Below are the code and all the weights of a small trained network. Each question names an input and a target symbol and asks about switching units off, where a switched-off unit gives its printed mean instead of its output.

import numpy as np


def w(rows, s, z=0):
    codes = np.array(rows[::2]) - 128.0
    scale = np.full(codes.shape[1], s)
    scale[-1] = z or s
    return codes * scale


def f(y):
    return np.maximum(y, 0)


def softmax(a):
    e = np.exp(a - a.max(-1, keepdims=True))
    return e / e.sum(-1, keepdims=True)


def log_softmax(a):
    a = a - a.max(-1, keepdims=True)
    return a - np.log(np.exp(a).sum(-1, keepdims=True))


def net(x, mask):
    ids = ['ΠΣΦΩαβεζλμτψ'.index(c) for c in x.split()]
    T = len(ids)
    res = E[ids] + P[:T]
    r = res
    for j in range(2):
        rows = slice(2 * j, 2 * j + 2)
        q, k, v = (r @ M[0][rows].T for M in (Q, K, V))
        z = softmax(np.where(np.tri(T) > 0, q @ k.T / 2**0.5, -1e9)) @ v
        o = O[0][rows]
        res = res + np.where(mask[j], z, o[:, -1]) @ o[:, :-1]
    y = f(res @ A[0][:, :-1].T + A[0][:, -1])
    res = res + np.where(mask[2:10], y, B[0][:, -1]) @ B[0][:, :-1]
    return log_softmax(res[-1] @ U[:, :-1].T + U[:, -1])


Q, K, V, O, A, B = {}, {}, {}, {}, {}, {}
E = w([
[37,75,169,93],'Π',
[214,150,75,140],'Σ',
[241,26,148,72],'Φ',
[40,173,161,92],'Ω',
[167,119,145,66],'α',
[182,195,74,175],'β',
[113,119,243,82],'ε',
[168,7,75,128],'ζ',
[108,163,132,186],'λ',
[162,214,173,141],'μ',
[94,134,116,62],'τ',
[92,79,79,216],'ψ',
],0.019)
P = w([
[119,169,109,92],'0',
[125,171,114,94],'1',
[162,85,200,174],'2',
[131,166,112,99],'3',
[166,63,206,184],'4',
[134,166,110,102],'5',
[164,49,208,185],'6',
[141,163,106,106],'7',
[149,27,220,192],'8',
[138,157,104,103],'9',
[145,19,219,200],'10',
[141,167,104,104],'11',
[129,2,226,203],'12',
[146,170,99,106],'13',
],0.0082)
Q[0] = w([
[179,107,110,162],'head 0',
[78,189,120,65],'head 0',
[94,114,2,101],'head 1',
[82,152,109,183],'head 1',
],0.016)
K[0] = w([
[152,106,54,162],'head 0',
[135,193,148,77],'head 0',
[139,114,6,176],'head 1',
[107,133,130,194],'head 1',
],0.017)
V[0] = w([
[133,150,191,90],'head 0',
[150,98,68,129],'head 0',
[133,141,254,74],'head 1',
[153,128,121,67],'head 1',
],0.0099)
O[0] = w([
[154,85,15,96,152],'head 0',
[184,118,252,137,117],'head 0',
[138,83,33,143,254],'head 1',
[152,103,130,127,145],'head 1',
],0.013,0.0093)
A[0] = w([
[38,147,136,13,117],'neuron 0',
[68,218,114,180,227],'neuron 1',
[161,145,155,249,186],'neuron 2',
[26,102,107,90,127],'neuron 3',
[115,184,64,104,187],'neuron 4',
[47,140,92,173,253],'neuron 5',
[52,125,77,111,62],'neuron 6',
[214,207,112,53,135],'neuron 7',
],0.012,0.0054)
B[0] = w([
[96,145,134,111,173],'neuron 0',
[140,128,94,247,179],'neuron 1',
[80,89,137,104,229],'neuron 2',
[118,130,152,134,228],'neuron 3',
[130,122,104,135,249],'neuron 4',
[150,127,132,155,233],'neuron 5',
[116,132,201,117,246],'neuron 6',
[174,229,172,65,179],'neuron 7',
],0.014,0.013)
U = w([
[2,123,185,81,3],'Π',
[137,155,199,104,161],'Σ',
[197,103,184,100,23],'Φ',
[24,187,113,158,57],'Ω',
[140,141,127,50,117],'α',
[140,169,180,179,161],'β',
[110,51,98,140,166],'ε',
[102,77,217,117,199],'ζ',
[138,135,133,218,41],'λ',
[157,168,105,157,175],'μ',
[54,178,144,69,141],'τ',
[104,94,192,188,129],'ψ',
],0.012,0.0061)

Each question gives the input, a string of symbols that net reads in full, and the target symbol t.
The units are the heads (2 rows each of Q, K, V and O) and the neurons (one row each of A and B). Each row of codes is followed by its name. A weight is (code - 128) times the scale printed after its matrix; where a second scale follows, it is the last column's (O, A, B and U).
mask holds one flag per unit, heads first, then neurons. A switched-off unit (its flag False) gives its mean, the last column of its rows in O or B, instead of its output. The means were averaged over made-up inputs and are rounded, as every weight is.
A unit's drop is (log p(t) with every unit on - log p(t) with that unit switched off) / (log p(t) with every unit on - log p(t) with every unit switched off).
The circuit of an input: a set's keep is (log p(t) with only the set's units on - log p(t) with every unit switched off) / (log p(t) with every unit on - log p(t) with every unit switched off). Starting from all 10 units, units are removed one at a time, each time the one whose removal leaves the highest keep (on an exact tie, the one counted first), for as long as the keep stays at least 0.8.
units of the circuit, in order: the units of the circuit, biggest drop first
k most important neurons: the k neurons with the biggest drops, biggest first
heads that matter: for each layer, one digit per head in row order, 1 if its drop is at least 0.15 and else 0, layers parted by /
input ε ε β Π ζ Φ ζ Ω, target Ω: units of the circuit, in order : [neuron 1; neuron 0; head 0]
input Π Ω ψ ε Σ, target ε: units of the circuit, in order : [head 1]
input ζ ε τ Σ, target Σ: units of the circuit, in order : [neuron 7; head 1]
input ε ε μ Π μ α Π τ τ λ Σ, target ε: units of the circuit, in order : [head 1; neuron 7]
input λ ε Ω Σ τ β μ μ τ, target ε: 2 most important neurons : [neuron 7; neuron 4]
input ε Ω ψ μ ψ Ω ε α, target α: units of the circuit, in order : [neuron 7; head 0]
input ε α ζ Π Σ, target ζ: 4 most important neurons : [neuron 2; neuron 1; neuron 4; neuron 5]
input Ω ε μ Φ β μ ε λ β Φ Π ε ε β, target β: units of the circuit, in order : [head 1; neuron 1; neuron 7]
input Σ ζ ε Π ε Π λ, target ε: 4 most important neurons : [neuron 6; neuron 2; neuron 7; neuron 3]
input μ ζ Σ, target ζ: heads that matter : 10
input ζ Φ Φ Π ε τ μ μ α ζ β, target ζ: 2 most important neurons : [neuron 2; neuron 1]
input β Σ τ τ, target τ: heads that matter : 01
input ζ Φ ζ μ λ, target ζ: 3 most important neurons : [neuron 2; neuron 5; neuron 4]
input Π μ ε Φ ζ ε β, target ε: most important neuron : [neuron 6]
input ζ α ζ μ β λ ε μ Π Σ Φ, target ε: 3 most important neurons : [neuron 6; neuron 7; neuron 3]
input μ α ψ β μ ψ μ Σ λ Π μ ζ, target ζ: heads that matter : 11
input ε ψ ζ α τ ε ψ λ Π Π ζ μ, target μ: heads that matter : 00
input Σ μ μ Φ Π μ λ β ε α β, target ε: 3 most important neurons : [neuron 2; neuron 6; neuron 7]
input Σ μ τ ε α, target ε: 2 most important neurons : [neuron 7; neuron 6]
input Φ ε ψ λ Φ τ ζ ζ μ, target ζ: 3 most important neurons : [neuron 2; neuron 1; neuron 4]
input μ ψ Π α Π λ Π ε τ μ μ τ Ω, target ε: units of the circuit, in order : [head 0]
